Below is a small trained network, with its code and all its weights. Each question gives an input and a target symbol and asks what happens when units are switched off, that is, made to give their printed mean instead of their output.

import numpy as np


def w(rows, s, z=0):
    codes = np.array(rows[::2]) - 128.0
    scale = np.full(codes.shape[1], s)
    scale[-1] = z or s
    return codes * scale


def norm(h):
    return h / np.sqrt((h * h).mean(-1, keepdims=True) + 1e-5)


def f(y):
    return np.maximum(y, 0)


def softmax(a):
    e = np.exp(a - a.max(-1, keepdims=True))
    return e / e.sum(-1, keepdims=True)


def log_softmax(a):
    a = a - a.max(-1, keepdims=True)
    return a - np.log(np.exp(a).sum(-1, keepdims=True))


def net(x, mask):
    ids = ['αβγδεζηθλμξσφψω'.index(c) for c in x.split()]
    T = len(ids)
    res = E[ids] + P[:T]
    u = 0
    for l in range(2):
        r = norm(res)
        for j in range(3):
            rows = slice(3 * j, 3 * j + 3)
            q, k, v = (r @ M[l][rows].T for M in (Q, K, V))
            z = softmax(np.where(np.tri(T) > 0, q @ k.T / 3**0.5, -1e9)) @ v
            o = O[l][rows]
            res = res + np.where(mask[u + j], z, o[:, -1]) @ o[:, :-1]
        u += 3
        y = f(norm(res) @ A[l][:, :-1].T + A[l][:, -1])
        res = res + np.where(mask[u : u + 12], y, B[l][:, -1]) @ B[l][:, :-1]
        u += 12
    return log_softmax(norm(res)[-1] @ U[:, :-1].T + U[:, -1])


Q, K, V, O, A, B = {}, {}, {}, {}, {}, {}
E = w([
[135,166,127,4,89,190,101],'α',
[105,128,117,157,49,159,130],'β',
[192,160,111,163,168,159,166],'γ',
[165,183,142,113,108,128,137],'δ',
[128,123,127,98,180,148,84],'ε',
[127,105,106,77,129,92,153],'ζ',
[101,51,132,122,140,138,117],'η',
[69,131,100,135,143,145,140],'θ',
[137,163,59,110,113,116,117],'λ',
[54,95,160,133,134,42,159],'μ',
[225,152,88,183,122,189,96],'ξ',
[221,106,127,142,131,141,134],'σ',
[121,157,170,143,120,153,120],'φ',
[85,186,93,120,136,98,157],'ψ',
[129,99,97,157,107,165,101],'ω',
],0.031)
P = w([
[140,217,151,186,182,2,8],'0',
[158,191,155,158,196,21,95],'1',
[158,162,156,147,216,51,128],'2',
[174,171,152,132,219,82,180],'3',
[159,159,149,135,228,88,214],'4',
[193,168,151,143,230,80,186],'5',
],0.0047)
Q[0] = w([
[188,159,156,148,243,164,40],'0.h0',
[171,221,32,198,254,185,142],'0.h0',
[168,132,182,135,144,132,115],'0.h0',
[248,152,160,219,125,191,156],'0.h1',
[200,60,157,59,171,119,76],'0.h1',
[106,80,226,225,185,118,68],'0.h1',
[92,118,216,43,212,160,130],'0.h2',
[110,122,186,130,69,152,80],'0.h2',
[111,169,117,252,36,91,235],'0.h2',
],0.0089)
K[0] = w([
[184,138,100,76,205,120,121],'0.h0',
[138,115,131,5,192,246,98],'0.h0',
[108,141,193,127,107,133,117],'0.h0',
[233,143,175,158,157,172,144],'0.h1',
[181,82,151,76,233,75,90],'0.h1',
[124,86,189,227,175,103,76],'0.h1',
[127,119,138,30,192,153,84],'0.h2',
[141,125,59,141,143,114,93],'0.h2',
[132,132,155,171,86,95,163],'0.h2',
],0.011)
V[0] = w([
[128,100,101,180,154,91,114],'0.h0',
[137,124,140,154,131,29,158],'0.h0',
[122,75,138,176,25,122,213],'0.h0',
[143,88,183,255,120,57,113],'0.h1',
[161,174,183,197,123,171,160],'0.h1',
[139,147,125,162,64,45,140],'0.h1',
[139,145,129,152,94,151,215],'0.h2',
[119,139,110,92,107,252,225],'0.h2',
[115,77,136,188,40,89,193],'0.h2',
],0.0055)
O[0] = w([
[127,86,84,123,184,137,130,133],'0.h0',
[97,123,90,129,150,119,70,112],'0.h0',
[134,101,107,92,61,66,3,1],'0.h0',
[133,80,79,151,87,182,234,85],'0.h1',
[131,156,173,164,43,70,190,159],'0.h1',
[124,154,99,115,155,77,127,134],'0.h1',
[142,150,106,144,87,110,88,111],'0.h2',
[150,142,130,78,47,155,97,94],'0.h2',
[49,188,116,165,78,88,112,50],'0.h2',
],0.0057,0.0032)
A[0] = w([
[60,113,118,89,221,96,132,99],'0.n0',
[117,4,86,138,106,193,111,10],'0.n1',
[152,26,141,148,99,136,173,89],'0.n2',
[161,146,34,149,125,161,116,102],'0.n3',
[119,190,99,75,125,182,72,1],'0.n4',
[155,169,72,58,109,93,137,141],'0.n5',
[142,123,116,210,128,112,111,63],'0.n6',
[144,160,154,64,131,225,30,78],'0.n7',
[128,74,124,137,134,150,106,46],'0.n8',
[85,114,113,165,156,182,118,63],'0.n9',
[138,206,83,154,166,89,151,130],'0.n10',
[117,200,159,116,130,114,159,65],'0.n11',
],0.011,0.0038)
B[0] = w([
[192,180,44,156,103,181,129,236],'0.n0',
[71,200,223,197,158,132,99,163],'0.n1',
[102,213,239,122,136,12,7,163],'0.n2',
[179,191,82,185,148,125,108,208],'0.n3',
[111,104,147,116,165,105,53,161],'0.n4',
[163,206,117,134,135,74,48,218],'0.n5',
[240,135,127,172,122,166,80,166],'0.n6',
[161,81,211,128,122,119,99,173],'0.n7',
[70,177,151,111,149,123,106,141],'0.n8',
[72,150,144,132,46,164,137,160],'0.n9',
[90,254,167,95,151,152,164,255],'0.n10',
[59,150,200,91,138,122,117,179],'0.n11',
],0.0086,0.0074)
Q[1] = w([
[220,85,202,139,108,117,146],'1.h0',
[86,185,181,70,222,148,102],'1.h0',
[20,111,95,116,77,101,248],'1.h0',
[171,172,85,131,161,192,174],'1.h1',
[225,225,194,103,132,214,112],'1.h1',
[49,170,68,124,115,45,95],'1.h1',
[96,23,112,137,191,173,138],'1.h2',
[154,29,126,82,78,176,159],'1.h2',
[153,193,145,142,134,94,137],'1.h2',
],0.012)
K[1] = w([
[249,139,195,199,108,116,104],'1.h0',
[109,118,168,21,199,134,192],'1.h0',
[43,168,95,181,89,79,168],'1.h0',
[144,150,121,90,171,235,136],'1.h1',
[193,148,219,8,131,208,62],'1.h1',
[70,189,55,101,73,47,117],'1.h1',
[132,90,144,87,204,199,128],'1.h2',
[134,170,117,165,203,237,54],'1.h2',
[133,120,143,127,67,83,145],'1.h2',
],0.012)
V[1] = w([
[125,100,140,61,143,198,67],'1.h0',
[135,83,169,102,147,109,178],'1.h0',
[126,194,114,159,41,90,70],'1.h0',
[137,84,130,132,163,160,58],'1.h1',
[145,144,161,20,98,154,42],'1.h1',
[149,142,148,125,245,191,62],'1.h1',
[98,76,67,141,93,70,133],'1.h2',
[141,134,115,109,2,182,94],'1.h2',
[169,146,149,76,168,236,35],'1.h2',
],0.0082)
O[1] = w([
[197,254,166,47,108,208,127,117],'1.h0',
[124,192,173,138,202,89,132,65],'1.h0',
[123,28,149,18,33,117,115,191],'1.h0',
[181,159,184,99,134,180,174,126],'1.h1',
[137,150,159,45,38,93,194,195],'1.h1',
[121,100,214,106,122,83,192,254],'1.h1',
[168,144,195,208,118,46,137,58],'1.h2',
[89,173,168,215,54,223,77,123],'1.h2',
[83,129,86,62,186,204,99,142],'1.h2',
],0.0066,0.007)
A[1] = w([
[146,45,207,117,152,130,11,100],'1.n0',
[106,197,150,211,112,108,165,76],'1.n1',
[125,153,71,44,137,118,122,97],'1.n2',
[182,153,1,153,83,157,103,46],'1.n3',
[129,102,111,160,54,117,71,70],'1.n4',
[85,34,118,171,157,42,122,3],'1.n5',
[85,138,175,17,163,92,111,126],'1.n6',
[91,66,159,60,192,165,176,102],'1.n7',
[78,113,123,158,224,186,214,125],'1.n8',
[194,72,200,177,120,155,143,116],'1.n9',
[191,77,208,118,108,183,159,71],'1.n10',
[20,121,238,151,78,21,165,101],'1.n11',
],0.0093,0.0053)
B[1] = w([
[38,95,201,72,176,86,112,179],'1.n0',
[60,87,229,103,122,105,169,209],'1.n1',
[121,78,70,200,147,101,126,223],'1.n2',
[108,35,203,122,107,147,124,213],'1.n3',
[131,245,83,162,132,145,81,171],'1.n4',
[173,65,28,119,193,54,136,146],'1.n5',
[92,67,85,102,106,130,187,254],'1.n6',
[126,62,163,114,235,160,116,176],'1.n7',
[175,176,79,234,36,147,128,222],'1.n8',
[81,78,167,133,130,48,120,176],'1.n9',
[120,93,107,161,130,62,86,176],'1.n10',
[142,2,70,140,75,196,185,231],'1.n11',
],0.0085,0.0054)
U = w([
[164,92,194,34,157,108,49,122],'α',
[100,114,70,133,55,212,83,118],'β',
[144,171,179,148,219,169,200,195],'γ',
[150,145,192,9,78,149,170,209],'δ',
[194,67,137,122,192,236,79,142],'ε',
[203,142,39,57,127,118,74,154],'ζ',
[25,105,177,130,187,156,62,154],'η',
[62,82,82,154,105,226,202,27],'θ',
[88,233,102,94,161,87,77,61],'λ',
[133,52,42,113,150,108,135,131],'μ',
[234,163,108,192,116,188,129,11],'ξ',
[146,97,155,146,131,15,154,186],'σ',
[83,22,182,117,131,183,170,93],'φ',
[20,173,107,65,117,91,181,4],'ψ',
[93,176,186,171,44,127,81,206],'ω',
],0.012,0.0037)

Each question gives the input, a string of symbols that net reads in full, and the target symbol t.
The units are the heads (3 rows each of Q, K, V and O) and the neurons (one row each of A and B). Each row of codes is followed by its name. A weight is (code - 128) times the scale printed after its matrix; where a second scale follows, it is the last column's (O, A, B and U).
mask holds one flag per unit, layer by layer, with each layer's heads first. A switched-off unit (its flag False) gives its mean, the last column of its rows in O or B, instead of its output. The means were averaged over made-up inputs and are rounded, as every weight is.
A unit's drop is (log p(t) with every unit on - log p(t) with that unit switched off) / (log p(t) with every unit on - log p(t) with every unit switched off).
The circuit of an input: a set's keep is (log p(t) with only the set's units on - log p(t) with every unit switched off) / (log p(t) with every unit on - log p(t) with every unit switched off). Starting from the 12 units with the biggest drops (on a tie, the unit counted first), units are removed one at a time, each time the one whose removal leaves the highest keep (on an exact tie, the one counted first), for as long as the keep stays at least 0.8.
units of the circuit, in order: the units of the circuit, biggest drop first
unit that matters most: the unit with the biggest drop
top k neurons: the k neurons with the biggest drops, biggest first
top k neurons in layer l: the k neurons of layer l with the biggest drops, biggest first
heads that matter: for each layer, one digit per head in row order, 1 if its drop is at least 0.15 and else 0, layers parted by /
input ε α ζ δ ω, target δ: units of the circuit, in order	(1.h1)
input θ ξ β φ ξ λ, target ω: units of the circuit, in order	(1.h2 0.h2)
input η η λ λ λ α, target α: units of the circuit, in order	(0.n7 0.n4)
input δ γ β σ ω θ, target ω: units of the circuit, in order	(1.h2 0.h2)
input ψ γ γ γ φ, target θ: heads that matter	010 / 000
input ζ α σ, target δ: top 2 neurons in layer 0	(0.n2 0.n7)
input θ φ η, target η: top 3 neurons	(0.n1 0.n2 1.n0)
input η ε η, target γ: heads that matter	001 / 100
input ψ γ η γ ψ σ, target α: top 2 neurons in layer 0	(0.n2 0.n10)
input ζ α ψ σ λ η, target δ: top 2 neurons	(0.n0 0.n2)
input ω ξ ζ, target ζ: units of the circuit, in order	(0.n0 0.h1)
input ξ φ ζ, target μ: heads that matter	010 / 000
input θ θ β σ, target ω: units of the circuit, in order	(1.h2 0.h2 0.n2)
input α ψ γ ψ θ θ, target δ: unit that matters most	1.h1
input μ ζ ξ, target σ: heads that matter	000 / 001
input ζ η σ, target α: top 2 neurons in layer 0	(0.n2 0.n6)
input γ θ ξ α φ, target δ: heads that matter	001 / 010
input φ ψ β μ δ, target σ: heads that matter	100 / 001
input δ ζ β θ, target ω: heads that matter	000 / 001
input ω δ β ξ η ζ, target ω: unit that matters most	1.h2
input α δ ψ σ, target σ: top 2 neurons	(1.n10 0.n10)
input ψ η θ β ξ φ, target φ: top 2 neurons	(1.n11 0.n0)
input δ ξ γ ξ, target ε: units of the circuit, in order	(1.n3 1.h2)
input λ ψ β ξ, target ω: units of the circuit, in order	(1.h2 0.h2 0.n0)
input γ ε η δ, target γ: heads that matter	101 / 100
input φ σ λ ω, target ω: top 3 neurons in layer 0	(0.n3 0.n9 0.n6)
input θ ε θ, target γ: units of the circuit, in order	(0.h0)
input ω σ ε, target ε: top 2 neurons in layer 0	(0.n10 0.n0)
